Below are the code and all the weights of a small trained network. Each question names an input and a target symbol and asks about switching units off, where a switched-off unit gives its printed mean instead of its output.

import numpy as np


def w(rows, s, z=0):
    codes = np.array(rows[::2]) - 128.0
    scale = np.full(codes.shape[1], s)
    scale[-1] = z or s
    return codes * scale


def norm(h):
    return h / np.sqrt((h * h).mean(-1, keepdims=True) + 1e-5)


def f(y):
    return np.maximum(y, 0)


def softmax(a):
    e = np.exp(a - a.max(-1, keepdims=True))
    return e / e.sum(-1, keepdims=True)


def log_softmax(a):
    a = a - a.max(-1, keepdims=True)
    return a - np.log(np.exp(a).sum(-1, keepdims=True))


def net(x, mask):
    ids = ['εηλμξστω'.index(c) for c in x.split()]
    T = len(ids)
    res = E[ids] + P[:T]
    u = 0
    for l in range(2):
        r = norm(res)
        for j in range(2):
            rows = slice(2 * j, 2 * j + 2)
            q, k, v = (r @ M[l][rows].T for M in (Q, K, V))
            z = softmax(np.where(np.tri(T) > 0, q @ k.T / 2**0.5, -1e9)) @ v
            o = O[l][rows]
            res = res + np.where(mask[u + j], z, o[:, -1]) @ o[:, :-1]
        u += 2
        y = f(norm(res) @ A[l][:, :-1].T + A[l][:, -1])
        res = res + np.where(mask[u : u + 4], y, B[l][:, -1]) @ B[l][:, :-1]
        u += 4
    return log_softmax(norm(res)[-1] @ U[:, :-1].T + U[:, -1])


Q, K, V, O, A, B = {}, {}, {}, {}, {}, {}
E = w([
[137,117,146],'ε',
[111,140,132],'η',
[132,118,148],'λ',
[150,120,152],'μ',
[139,113,96],'ξ',
[133,156,130],'σ',
[120,156,142],'τ',
[125,63,251],'ω',
],0.03)
P = w([
[2,78,52],'0',
[27,93,77],'1',
[72,114,96],'2',
[103,125,133],'3',
[119,111,153],'4',
[138,103,169],'5',
[151,104,179],'6',
[161,108,187],'7',
[173,102,188],'8',
[177,99,182],'9',
],0.0028)
Q[0] = w([
[142,254,160],'L0H1',
[185,165,30],'L0H1',
[48,109,153],'L0H2',
[186,128,138],'L0H2',
],0.015)
K[0] = w([
[147,240,254],'L0H1',
[36,76,222],'L0H1',
[130,200,174],'L0H2',
[175,128,53],'L0H2',
],0.0099)
V[0] = w([
[55,93,96],'L0H1',
[106,73,70],'L0H1',
[116,198,248],'L0H2',
[131,149,66],'L0H2',
],0.013)
O[0] = w([
[56,143,120,57],'L0H1',
[50,113,148,6],'L0H1',
[52,249,129,255],'L0H2',
[203,120,120,71],'L0H2',
],0.011,0.0033)
A[0] = w([
[108,118,255,4],'L0N1',
[145,60,241,47],'L0N2',
[127,232,109,102],'L0N3',
[110,161,239,189],'L0N4',
],0.0077,0.0032)
B[0] = w([
[118,90,254,165],'L0N1',
[215,94,203,167],'L0N2',
[129,206,176,237],'L0N3',
[60,174,81,253],'L0N4',
],0.0098,0.0053)
Q[1] = w([
[102,10,102],'L1H1',
[94,148,206],'L1H1',
[124,15,72],'L1H2',
[203,98,11],'L1H2',
],0.014)
K[1] = w([
[1,160,99],'L1H1',
[135,78,80],'L1H1',
[97,79,54],'L1H2',
[183,86,52],'L1H2',
],0.015)
V[1] = w([
[164,127,2],'L1H1',
[153,161,130],'L1H1',
[61,167,149],'L1H2',
[154,93,249],'L1H2',
],0.012)
O[1] = w([
[68,245,19,3],'L1H1',
[55,59,134,164],'L1H1',
[255,86,54,225],'L1H2',
[172,88,240,162],'L1H2',
],0.0066,0.0046)
A[1] = w([
[219,124,164,1],'L1N1',
[156,162,123,219],'L1N2',
[189,147,97,189],'L1N3',
[133,171,9,37],'L1N4',
],0.011,0.0037)
B[1] = w([
[54,179,4,199],'L1N1',
[109,50,117,252],'L1N2',
[129,79,111,219],'L1N3',
[237,71,177,180],'L1N4',
],0.012,0.0044)
U = w([
[118,111,5,83],'ε',
[1,147,124,117],'η',
[110,174,108,254],'λ',
[213,149,125,233],'μ',
[56,64,107,155],'ξ',
[163,83,162,72],'σ',
[74,154,205,36],'τ',
[155,123,239,25],'ω',
],0.018,0.0046)

Each question gives the input, a string of symbols that net reads in full, and the target symbol t.
The units are the heads (2 rows each of Q, K, V and O) and the neurons (one row each of A and B). Each row of codes is followed by its name. A weight is (code - 128) times the scale printed after its matrix; where a second scale follows, it is the last column's (O, A, B and U).
mask holds one flag per unit, layer by layer, with each layer's heads first. A switched-off unit (its flag False) gives its mean, the last column of its rows in O or B, instead of its output. The means were averaged over made-up inputs and are rounded, as every weight is.
A unit's drop is (log p(t) with every unit on - log p(t) with that unit switched off) / (log p(t) with every unit on - log p(t) with every unit switched off).
The circuit of an input: a set's keep is (log p(t) with only the set's units on - log p(t) with every unit switched off) / (log p(t) with every unit on - log p(t) with every unit switched off). Starting from all 12 units, units are removed one at a time, each time the one whose removal leaves the highest keep (on an exact tie, the one counted first), for as long as the keep stays at least 0.8.
circuit, biggest first: the units of the circuit, biggest drop first
unit that matters most: the unit with the biggest drop
top k neurons: the k neurons with the biggest drops, biggest first
top k neurons in layer l: the k neurons of layer l with the biggest drops, biggest first
drop of u: that unit's drop, to one decimal
input ε ω σ, target ω: circuit, biggest first => [L1H1]
input σ ε ε τ η τ μ, target λ: circuit, biggest first => [L0H2, L1H2, L0N4]
input τ η σ τ η σ σ ξ, target ξ: circuit, biggest first => [L0H2, L1H2, L0H1]
input μ λ μ λ τ ξ λ σ, target ε: top 2 neurons => [L0N4, L1N1]
input σ λ σ λ, target μ: top 2 neurons => [L0N1, L1N4]
input λ σ σ σ μ, target μ: top 4 neurons => [L0N4, L0N1, L0N2, L1N1]
input μ λ ε μ, target τ: top 3 neurons => [L0N3, L1N4, L0N4]
input λ σ μ μ μ η τ σ μ, target λ: top 2 neurons => [L0N3, L1N4]
input μ μ σ ε, target μ: top 2 neurons => [L0N4, L1N1]
input σ η σ σ σ μ τ ε, target λ: top 2 neurons => [L0N3, L0N1]
input μ λ λ, target τ: circuit, biggest first => [L0H2, L1N1]
input σ μ ω σ η, target ω: top 2 neurons => [L0N2, L1N2]
input λ η σ σ λ τ σ ε λ, target μ: top 2 neurons => [L1N1, L0N1]
input σ τ λ ε τ, target λ: circuit, biggest first => [L0H2, L1H2]
input σ τ σ λ η σ ε, target μ: unit that matters most => L0H2
input σ ξ ω τ ε λ τ, target μ: top 2 neurons => [L1N4, L1N1]
input τ λ ω η, target ω: top 3 neurons => [L1N1, L0N2, L0N1]
input σ σ μ, target μ: top 2 neurons => [L0N1, L1N1]
input μ ε λ μ, target τ: top 2 neurons in layer 1 => [L1N4, L1N1]
input μ σ σ η, target μ: unit that matters most => L0H2
input μ η η τ λ ε τ, target λ: drop of L0N3 => 0.5
input μ τ λ, target λ: drop of L0N2 => 0.1
input μ ξ σ σ, target ε: drop of L0H1 => 0.3
